Below is a small trained network, with its code and all its weights. Each question gives an input and a class and asks what happens when units are switched off, that is, made to give their printed mean instead of their output.

import numpy as np


def w(rows, s, z=0):
    codes = np.array(rows[::2]) - 128.0
    scale = np.full(codes.shape[1], s)
    scale[-1] = z or s
    return codes * scale


def f(y):
    return y / 2 * (1 + np.tanh(0.7978845608 * (y + 0.044715 * y**3)))


def log_softmax(a):
    a = a - a.max(-1, keepdims=True)
    return a - np.log(np.exp(a).sum(-1, keepdims=True))


def net(x, mask):
    res = np.array(x, float).reshape(1, 6) / 4 @ E
    y = f(res @ A[0][:, :-1].T + A[0][:, -1])
    res = res + np.where(mask, y, B[0][:, -1]) @ B[0][:, :-1]
    return log_softmax(res[-1] @ U[:, :-1].T + U[:, -1])


A, B = {}, {}
E = w([
[132,137,102,133,120,156,137],'x0',
[112,119,130,134,122,153,122],'x1',
[102,143,92,118,251,127,4],'x2',
[137,245,179,150,51,130,29],'x3',
[200,110,235,59,166,226,111],'x4',
[111,109,162,129,132,113,112],'x5',
],0.012)
A[0] = w([
[181,125,93,114,129,135,108,52],'n1',
[141,231,175,178,47,132,44,66],'n2',
[194,121,206,35,172,215,144,163],'n3',
[110,34,98,102,164,142,172,80],'n4',
[60,136,57,176,116,53,142,151],'n5',
[90,156,114,99,200,126,72,45],'n6',
[168,146,151,114,96,86,152,86],'n7',
[132,147,105,153,209,150,84,4],'n8',
[130,121,96,110,175,121,67,63],'n9',
[5,159,90,160,124,77,164,116],'n10',
[119,69,112,141,177,120,180,68],'n11',
[147,97,174,126,34,119,194,11],'n12',
[146,104,127,162,89,132,141,44],'n13',
[179,137,189,65,177,184,136,107],'n14',
[111,126,146,45,122,138,122,42],'n15',
],0.013,0.003)
B[0] = w([
[159,123,128,148,175,116,121,131],'n1',
[87,194,76,3,156,115,163,252],'n2',
[156,163,183,193,80,102,47,254],'n3',
[71,212,128,32,157,55,144,199],'n4',
[194,131,177,175,107,84,49,212],'n5',
[109,31,140,150,165,203,184,184],'n6',
[107,138,96,145,171,148,162,160],'n7',
[133,99,57,166,114,170,216,174],'n8',
[139,32,69,139,159,193,187,171],'n9',
[173,185,172,207,80,78,72,200],'n10',
[56,179,76,7,118,120,114,184],'n11',
[153,1,99,181,210,230,206,209],'n12',
[76,122,90,170,163,144,133,148],'n13',
[149,179,166,162,65,138,71,215],'n14',
[132,81,96,118,107,81,88,148],'n15',
],0.0097,0.021)
U = w([
[148,137,168,178,86,118,55,77],'0',
[101,162,137,8,135,121,136,47],'1',
[132,53,138,168,154,175,179,245],'2',
],0.016,0.0012)

Each question gives the input, the list of numbers given to net, and the class t.
The units are the neurons (one row each of A and B). Each row of codes is followed by its name. A weight is (code - 128) times the scale printed after its matrix; where a second scale follows, it is the last column's (A, B and U).
mask holds one flag per neuron, in row order. A switched-off neuron (its flag False) gives its mean, the last column of its row in B, instead of its output. The means were averaged over made-up inputs and are rounded, as every weight is.
A unit's drop is (log p(t) with every unit on - log p(t) with that unit switched off) / (log p(t) with every unit on - log p(t) with every unit switched off).
The circuit of an input: a set's keep is (log p(t) with only the set's units on - log p(t) with every unit switched off) / (log p(t) with every unit on - log p(t) with every unit switched off). Starting from the 12 units with the biggest drops (on a tie, the unit counted first), units are removed one at a time, each time the one whose removal leaves the highest keep (on an exact tie, the one counted first), for as long as the keep stays at least 0.8.
units of the circuit, in order: the units of the circuit, biggest drop first
unit that matters most: the unit with the biggest drop
top k neurons: the k neurons with the biggest drops, biggest first
drop when u is switched off: that unit's drop, to one decimal
input [6,-3,2,-5,6,7], class 0: top 2 neurons => (n3 n2)
input [0,3,-2,-5,7,5], class 0: unit that matters most => n3
input [0,1,0,-5,-7,-2], class 0: top 2 neurons => (n5 n10)
input [8,-5,-6,-6,-7,7], class 0: top 3 neurons => (n10 n5 n2)
input [5,5,0,8,-7,-1], class 1: top 3 neurons => (n2 n3 n14)
input [-7,-4,6,5,-4,-7], class 2: units of the circuit, in order => (n6 n9)
input [8,-6,2,-1,-1,2], class 2: top 4 neurons => (n2 n3 n14 n4)
input [-5,-8,-3,-4,-5,-8], class 0: top 3 neurons => (n2 n5 n10)
input [-8,7,-3,8,-7,1], class 1: top 3 neurons => (n2 n3 n14)
input [4,-5,6,-8,-6,-4], class 1: top 3 neurons => (n11 n4 n3)
input [2,2,-2,-4,4,4], class 0: top 3 neurons => (n2 n3 n14)
input [-8,5,6,7,-2,0], class 1: top 2 neurons => (n2 n12)
input [-4,2,1,-8,-5,-6], class 1: top 2 neurons => (n4 n11)
input [5,-8,-7,5,5,-5], class 2: units of the circuit, in order => (n12)
input [-4,-7,-4,-3,1,3], class 2: top 2 neurons => (n2 n12)
input [7,2,4,7,-6,-5], class 1: drop when n3 is switched off => 0.9
input [-4,-3,7,-6,-7,4], class 0: drop when n5 is switched off => 6.8
input [6,-1,8,-1,4,-1], class 2: drop when n7 is switched off => 0.0
input [-6,8,-2,4,2,-6], class 1: drop when n2 is switched off => 0.1
input [-3,6,-4,-2,6,3], class 0: unit that matters most => n3
